(in the rows, 128 means zero)
Each row has a class, written after it.
[179 124 160  88 148 177 142 137 160 114 134 100 152 106 130 171 129 107
 150 204 106 114 139 122 129 147  92 127  94 159 153 116 137  86 150 153
 124 113 147 145 123 118 115 128  81 130] | <74>
[143 119 153 135 130 142 104 126 176 105 118 149 143 114 133 112 140 108
 136 123 132 127 193 136 112 134 173 105 101 120 117 119 134 136 135 139
 121 137 109 135 106 119 137 138 124 175] | <27>
[141 128 141 149 131 132 104 113 175 120 123 124 146 127 132 113 145 103
 136 135 137 125 165 137 112 139 176 111 100 118 121 118 131 150 121 127
 116 145 118 129 115 121 143 134 128 162] | <176>
[150 119 134 141 130 141  98 113 166 127 119 108 155 107 127 102 119 105
 118 126 136 128 155 119 105 135 186 101 105 116 117 105 127 135 128 132
 139 141 141 127 109 119 142 127 114 172] | <40>
[144 118 152 136 129 151 106 120 183 122 130 119 155  99 129 131 133 102
 128 131 131 108 209 143 117 148 145 111 110 126 108 105 126 151 122 122
 114 143 110 119 102 110 131 119 120 166] | <27>
[153 107 134 133 120 136 105 109 173 128 123 119 157 118 150 123 146  98
 129 135 124 120 162 139 107 130 155 107  99 110 111 121 123 140 127 130
 111 148 117 130 104 109 145 126 134 169] | <40>
[145 131 139 143 141 121 104 121 182 127 132 117 149 126 132 124 143 100
 134 132 129 117 177 138 116 133 163 105 108 116 120 112 128 139 125 125
  99 144 119 131 111 120 135 144 144 154] | <146>
[139 114 150 131 137 139  92 117 167 129 106 106 147 112 144 119 145  93
 133 138 138 123 166 120 101 130 162 107 107 113 103 114 130 130 124 150
 120 144 123 126 105 115 132 131 112 181] | <74>
[139 116 161 132 140 128 110 112 185 137 103 116 149 129 139  90 155 104
 153 118 123 153 175 144  93 132 175  91  74 111 120 130 123 136 145 128
 101 152 109 109  94 110 136 134 127 190] | <74>
[110 125 148 132 127  74 121 158 189  89  84  71  83 146 151  64 187 124
 144 138  96  78 110  86 138 174 136  95  97 139 110 140 106 138 128 154
 113  99 111 202 115 113  84 199  97  81] | <166>
[155 145 112 141 140 125 104  99 147 116 122 151 146 122 144 123 109 102
 133 136 142 128 176 131 118 122 191 106 127 135 116 105 132 132 124 140
 105 144 118 121 106 125 140 138 168 172] | <166>
[164 101 153 126 152 173  93 125 188 137 124  75 165 132 161 152 147  88
 148 156 130  98 166 130 105 128 139 136  81 129 115 126 132 152 130 149
 127 134 114 117  94 118 129 139  93 174] | <176>
[157 115 174 107 179 192 149 132 134 146 159 172 181 100 113 215 115 118
 157 169  70 128 203 138 114 140 101 161 131 186 200 128 139 100 146 113
 136 137 121 111  74 128 151 111 132 116] | <65>
[122 145 134  97 147 178 156 111 141 110 139 118 148 109 134 138 123 114
 147 153 120 111 125 140 107 119 113 102 103 167 142 128 139  77 123 159
 150 112 147 141 135 126 119 133 134 141] | <146>
[125 130 148  98 132 171 165 120 105 115 138 143 117 128 127 173 116 129
 139 220 119 139  98 111 133 142 105 144  89 139 162 123 143  94 132 141
 154 124 153 156 127 125 140 125  79 108] | <176>
[148 126 151 101 138 164 152 133 157 126 123  77 152 121 115 127 138 109
 153 171 117 104 124 131 123 147 104 126  97 167 154 122 142 107 124 170
 162 114 144 143 125 133 124 137  96 140] | <41>
[189 105 158 131 134 162  90 107 153 137 106  96 146  88 140 127 134 120
 141 159 163 119 207 160 110 139 150 121  99  67 105 123 121 146 119 127
 145 165 142 120 103 113 166 129 126 163] | <40>
[144 113 158 143 124 137 102 117 172 112 134 118 139 117 135 111 147 102
 128 121 126 123 178 142 103 141 176  90  88 113 116 122 127 146 128 131
 114 146 109 134 112 111 142 132 134 179] | <40>
[140 133 137 155 138 123 143 101 142 121 105  76 143 179 150 150 151 133
 183 120 140 111 124 143 123 131 118  82  87 170 130 101 146 120  54 134
 106 135 111 161 148 147 190 104 136 163] | <74>
[150 124 167  84 137 187 141 131 178 100 108  91 125 111 144 170 151 120
 175 170  94 129 139 118 118 170  99 117  88 166 151 136 123  91 189 160
  88 109  94 123 121 130 114 118 143 139] | <146>
[152 122 173  92 145 195 148 144 147 126 126  99 160 100 140 178 132 109
 160 201 119 125 147 137 129 143  92 145 113 143 147 117 124 104 148 150
 142 109 146 133 118 114 107 144  94 140] | <166>
[121 103 166 132 111 168 117 133 184 108 139 158 142  77 129  79 136 138
 103 130  95 162 252 131 110 139 179  70 111 138 150 134  81 157 216  89
 109 158 103  88 150  70 109 144 157 160] | <41>
[138 122 128 134 153 127 102 112 161 130 142 139 152 122 126 129 137 114
 132 138 136 132 173 112 127 134 180 109 112 131 126 108 143 137 126 137
 124 123 109 136  93 128 129 146 116 149] | <166>
[153 113 138 133 127  85 118 136 173 123  65  57 147 142 143  77 170 130
 124 128 143 138 172 129 112 171 146  93  95 137 110 118  98 129 125 101
  84 107 110 143 119 132 147 105  90 172] | <166>
[113 116 149  87 139 217 146 126 182 107 149 127 148  98 133 173 111 104
 101 110  68 137 143  81 123 141 143 120  89 162 183 144 167  95 162 171
 176 126 115 124 112 122 105 105 140  93] | <65>
[162 127 150  95 133 174 154 132 145 108 135 117 137 114 129 161 124 108
 151 189 116 107 135 141 118 138 110 124 107 155 155 138 142  94 123 154
 144 121 152 142 123 124 124 126 110 127] | <176>
[153 117 150  85 129 172 164 134 142 111 125 126 153 110 130 158 124 110
 141 181 112 105 128 136 122 143  79 140 109 161 146 127 132  92 136 161
 151 110 147 147 128 120 125 124  89 131] | <27>
[148 101 150 151 141 126 103 125 181 148 119  79 167 142 147  89 136 110
 158 109 144 131 141 124  92 146 158  57  91 113  98  95  85 178 117 101
 100 156 112 121  98  94 147 126 118 206] | <65>
[172 135 136 158 141 120  89 139 156 107 121  97 143 137 141 104 139  89
 155 137 141 109 146 146 108 140 179  99 104 114 132 119 126 145  96 123
 120 156 146 149 116 119 152 141 148 183] | <65>
[150 128 135 141 120 142 104 116 171 105 113 144 172 119 131 121 139  85
 121 131 137 109 165 133 104 137 162 109 120 128 117 109 139 139 124 145
 114 148 121 125 120 121 141 127 123 183] | <41>
[148 123 150 138 128 151 105 116 179 113 118 115 150 109 140 129 130 106
 130 125 126 125 183 140 104 137 147 103 103 127 126 118 125 134 125 119
 112 148 130 127 111 113 151 115 133 174] | <27>
[151 133 143 137 127 131 105 114 166 114 127 129 160 118 131 100 135 107
 126 122 141 119 168 142 113 136 176 100 104 122 128 104 139 146 111 126
 123 146 112 141 107 119 144 126 135 165] | <176>
[136 120 144 142 126 126 102 125 170 145 124 150 153 120 127 108 153  96
 149 129 134 132 163 135 102 132 169 122 132 106 108 126 132 138 123 143
 114 141 102 113  76 127 136 149 137 165] | <41>
[149 124 139 146 116 119  92 130 160 109 138 180 153 130 134 128 155  97
 128 139 150 114 182 119 113 130 185  98 117 128 134 109 148 147 121 122
 105 164 101 115 113 123 134 124 120 197] | <53>
[161 127 138 107 135 162 153 136 128 106 146 163 151 124 119 175 141 121
 136 175 127 118 158 130 119 145 103 146 138 165 136 114 132 112 134 139
 134 134 125 152 129 125 164 118 122 132] | <53>
[159 173 113 124 118 126 104  68  77  90 114  98 138  52 131 134  42 142
  70  99 155  94 118 111 122 106 163 102 118 108 157 105 196 137 158 158
 151 173 134 144 124 131 218  68 200 198] | <176>
[154 114 145 139 128 140 100 113 173 109 122 116 133 115 131 130 133  98
 145 132 126 109 182 151 108 128 159 107  97 112 110 128 131 146 118 145
 108 146 112 138 112 114 144 151 146 173] | <27>
[149 106 167  93 126 184 159 134 163 119 131  74 134  98 130 159 144 103
 155 196 112 136 138 133 116 138  88 140  90 138 149 134 127 109 155 156
 151 132 154 142 129 111 115 127  76 138] | <74>
[158 114 157  95 143 182 144 135 139 108 136 116 137  99 125 164 122 108
 150 186 125 125 141 119 126 138 111 121  98 149 141 126 139 107 130 157
 147 105 134 146 120 127 133 136  88 136] | <176>
[163 128 135  85 151 177 158 125 141 125 132 144 151 120 121 165 116 112
 138 178 111 109 138 146 122 133 101 144 103 151 152 131 148 107 143 150
 153 127 143 133 110 128 128 116 111 113] | <176>
[152 112 148  93 126 188 164 145 150 115 143 113 140 108 119 162 139 106
 146 194 104 103 131 131 120 152  97 149 105 162 144 130 133 101 142 159
 156 115 141 134 123 128 121 130  85 128] | <40>
[136 115 150  96 127 189 153 124 144 123 127 130 156 103 138 152 122 109
 140 183 120 116 119 155 113 129  93 130  94 138 133 125 127 117 143 138
 163 122 152 141 131 108 125 129  96 139] | <176>
[158 136 154 101 141 199 149 124 177 130 151 124 154 103 125 187 123 111
 131 151 121  98 162 154 117 130  89 136  95 146 160 139 166 105 122 142
 162 130 145 137 110 130 142 136 120 124] | <176>
[156 110 154  95 131 177 153 131 154 118 131 116 159 113 132 166 133 109
 146 185 102 105 142 144 121 149  90 152 105 154 162 135 126 103 141 144
 152 126 147 137 126 114 126 127  94 120] | <27>
[153 115 134 112 131 188 128 125 151 124 133  91 158 109 122 144 139 109
 167 182 130  99 150 161 116 153 102 157 115 154 162 139 122 125 121 141
 159 117 161 127 142 124 125 178 114 141] | <27>
[151 126 130 143 144 126  88 109 155 119 134 135 158 115 134 121 139 106
 131 144 138 113 184 147 123 137 172 100 103 118 121 115 134 135  99 120
 113 130 130 139 102 119 137 146 141 153] | <166>
[147 135 156 154 142 104 111 132 178 130 139 105 140 122 127 107 142 121
 118 125 141 128 150 106 120 149 145  99  93 126 118 100 123 150 132 121
 122 128 108 157 104 130 163 125 108 154] | <53>
[149 119 151  85 132 165 161 145 146 116 136 135 156 112 129 152 151 105
 140 198 115 113 101 127 113 143  80 147 100 145 139 130 120 100 155 149
 153 124 145 147 120 111 133 128  78 140] | <53>
[134 110 142 135 123 147 106 118 168 112 128 123 137 118 132 109 145 101
 135 125 135 134 177 130 104 129 191 115  86 111 121 129 140 156 128 141
 126 152 109 126  99 119 149 145 138 176] | <176>
[148  95 136 146 107 154 103 124 158 107 128 168 187 109 128 124 150  99
 122 131 125 131 173 139  90 149 177 130 112 108 143 114 128 171 149 109
 124 175  91 134 108 110 178 126 140 192] | <65>
[165 114 165  89 132 181 146 123 161 120 129 128 154  90 134 159 142  99
 146 179 114 132 161 129 121 142  99 140 118 132 133 126 122 112 157 156
 140 148 127 130 125  87 133 140 102 131] | <74>
[131 118 123 133 133 132 106 111 173 115 132 143 141 116 127 121 148  90
 133 137 133 113 173 134 109 132 171 131 113 113 114 120 137 151 121 140
 123 148 112 128  98 127 129 164 122 148] | <146>
[154 120 154  99 139 182 150 132 148 120 135 115 151 110 122 163 123 103
 148 181 110 111 140 134 124 145 110 136 108 156 154 130 137 111 131 151
 152 123 139 135 121 117 126 130 109 118] | <176>
[134 131 134 143 108 128  99 105 174 105 141 141 145 107 132  99 153 103
 144 112 138  99 171 148 114 137 161 100 107 133 131 120 148 149 112 139
 120 146  99 137 114 121 129 145 153 175] | <27>
[144 120 149 136 135 138 103 110 168 124 129 117 146 109 135 105 130 104
 129 127 143 122 174 136 107 132 171  90  92 112 114 115 132 152 117 134
 128 142 116 132 104 115 141 136 132 166] | <176>
[139 122 145 133 114 164 101 129 207  97 116 138 158 119 151 128 141  94
 116 125 103 124 189 121 114 136 186 106  91 134 120 113 138 125 150 143
  95 144  93 114  95 116 127 101 144 180] | <74>
[153 130 159  88 129 186 163 147 173 112 125 121 158 114 138 161 145 106
 153 191 100 113 143 140 135 134 102 149  91 169 175 123 145 105 160 153
 151 129 142 140 130 117 124 128 108 141] | <176>
[142 108 146  94 126 186 158 120 154 133 137 105 152 120 125 157 139  99
 146 180 105 100 121 133 126 145  93 153 100 153 142 130 139 119 126 173
 175 132 147 130 120 111 122 132  93 123] | <40>
[158 115 140 104 133 164 153 128 149 113 139 119 159 111 129 160 139 109
 141 193 103 112 148 135 131 147 100 143 101 152 160 131 124 101 134 138
 142 124 138 143 119 120 142 126 101 111] | <41>
[136 116 157 143 122 129 114 116 174 136 114  66 132 114 142 116 132 102
 125 114 139 148 182 139 108 125 171 112  88 112 127 131 127 145 132 131
 133 144 113 130 117 119 146 116 134 171] | <176>
[148 117 148  89 135 186 159 129 149 106 134 123 155 101 136 156 127 107
 143 194 105 121 139 125 121 143 115 133 108 162 155 127 123  96 152 157
 151 114 140 135 127 115 105 137 100 123] | <166>
[132 129 131 143 137 120 103 125 168 123 126 111 147 126 140 108 150  99
 134 130 136 119 168 132 109 120 175 119 110 122 105 121 126 141 120 132
 116 135 117 128  99 123 128 139 123 174] | <53>
[138 120 173  81 132 175 155 144 171 144 119 103 137 112 157 139 154 125
 152 169 110 127 127 108 124 141  92 120 101 162 121 128 115  65 160 156
 153 106 140 122 120 103  99 106  75 137] | <40>
[183 115 195  83 141 176 153 131 175 152 121 124 136 117 103 190 135 109
 152 170  86 128 183 140 117 152  69 128  99 187 177 154 171  78 151 158
 141 118 140 122 104 118 118 105  83 133] | <40>
[129 121 138 146 149 121 105 119 166 125 146 139 145 152 136 112 137 101
 122 123 140 143 187 134 130 114 211 104  84 110 124 111 141 134 102 147
 129 132 109 125 102 139 124 126 116 163] | <74>
[158 125 141 106 140 175 147 144 167 120 132 107 144 133 131 160 139 109
 135 183  90 112 147 146 136 132 118 146  90 143 159 147 139  98 153 149
 151 121 156 136 127 117 123 119 112 126] | <40>
[146 125 149 146 124 131 106 127 165 118 110 116 160 129 151 116 142 102
 141 130 141 130 177 140 120 131 176 115 112 114 113 110 119 137 115 133
 109 143 123 122 117 110 141 123 132 193] | <65>
[143 121 142 139 125 135 106 118 176 117 127 136 148 116 123 119 139 104
 127 130 136 127 180 142 108 135 168 104 108 117 122 112 136 143 129 125
 117 150 117 127 113 120 143 129 130 168] | <146>
[153  96 153  85 111 199 173 113 128 106 116 113 150  75 136 141 113 104
 137 162 119 128 149 111  82 127 102 120 101 162 130 128 125  99 168 185
 165 138 134 150 130 111 140 125 116 158] | <40>
[162 135 172 113 147 135 160 147 146 105 185  98 121 127  94 150 124 126
 127 171 111 106 155 117 154 177 117  92 123 158 146 124 129  86  67 137
 113  92 141 127 143 123 124 131  95  67] | <146>
[133 113 149 140 130 138 107 110 165 124 123 120 150 116 130 129 140 106
 139 133 138 121 180 142 104 131 165 104 104 113 119 116 130 140 113 130
 119 150 118 126 112 119 149 139 132 170] | <146>
[129 138 118 143 148 125 122 109 161 128 141  97 120 139 138 117 115 103
 109 120 135 139 183 127 127 120 152 132  99 133 120 129 118 132 116 151
 131 116 133 142 103 142 122 146 140 119] | <41>
[145 123 146 157 126 135 102 113 161 113 121 100 153 111 144  96 116 103
 126 116 138 126 167 141 103 121 173  89  98 125 114 110 115 142 115 134
 121 135 125 133 130 118 148 142 137 185] | <74>
[128 141 136 140 141 144 116 109 163 122 119 140 159 105 137 128 122 104
 124 145 134 135 170 119 112 122 188 116 110 134 139 107 136 116 145 140
 135 143 136 114 117 128 135 130 131 178] | <166>
[138 119 136 139 125 134 105 121 175 104 125 138 158 122 141 111 147  95
 136 138 126 102 171 149 112 128 178  91 100 120 118 122 131 149 118 128
 107 138 113 133 117 112 121 142 135 167] | <176>
[148 113 125 139 124 122 106 109 167 127 132 167 156 114 132 121 134  77
 128 132 137 130 180 145 101 128 177 113 121 113 111 108 129 151 130 124
 111 166 112 110 111 119 135 125 145 161] | <146>
[148 124 144 140 114 168 109 117 168 118 119 139 186  95 149 106 123  81
 119 142 136 114 172 157  95 115 172 119 107  89 103 107 119 165 134 139
 135 169 103 123 100  91 147 154 151 201] | <166>
[155 118 140 140 133 138 103 115 169 126 130 126 155 119 130 121 138  94
 129 140 136 115 178 143 108 137 178 101 112 104 112 115 133 144 120 134
 125 150 130 126 111 113 132 133 122 167] | <40>
[148 137 146 128 157  88 130 109 189 148 120 155 142 146 131 121 168 108
 123 125 112 140 150 134 128 117 172 115  89  77 137 135 144 124 124 134
  99 181 114  80 102 127 157  93 129 153] | <65>
[149 110 157 101 136 171 152 121 130 116 149 123 149 106 117 159 124 112
 156 175 114 119 141 146 115 152 114 130 109 142 160 133 141 124 134 142
 156 127 143 141 125 112 119 140  98 130] | <65>
[154 120 143  90 136 177 146 136 168 126 126 107 149 120 139 146 136 110
 145 177 114 107 128 135 130 132  94 132  87 150 137 128 135 111 136 147
 152 116 146 143 118 111 113 133  91 123] | <176>
[176 124 145  94 133 183 145 141 144 127 164 147 149 112 126 168 134 101
 139 198 105 111 160 151 135 133  99 169 106 147 153 138 145 103 152 143
 161 128 143 143 113 101 118 146 100 119] | <40>
[161 150 147 103 159 170 145 125 145  84 158 146 141  95 122 190 115  94
 152 182  98 112 157 106 136 159 127 124 100 205 177 104 147  70 149 150
 113 120 136 123 133 140 130  91 126 139] | <27>
[147 123 137 137 129 130 111 112 168 121 119 132 156 121 138 118 134 105
 126 137 142 118 172 132 104 133 163 104 106 124 114 107 127 144 116 129
 122 148 128 128 105 127 144 122 125 168] | <53>
[177 121 156 102 141 175 138 137 149 111 146 113 150 108 116 175 125 114
 147 183 117 110 159 130 138 150  94 137 102 146 160 125 138 103 133 145
 134 121 142 146 125 116 137 131 101 126] | <27>
[141 134 141 151 137 105 109 108 163 139 119 156 151 135 127  91 138  93
 131 106 142 142 154 142 103 118 195  92 104  97 110 119 139 132 105 145
 119 156 110 106 100 137 157 123 151 175] | <41>
[163 107 127 132 125 139  96 109 158 125 124 122 152 115 138 112 141 100
 145 151 132 112 155 137 108 134 161 113 119 113 117 117 120 145 116 140
 124 144 130 136 106 117 131 154 132 153] | <40>
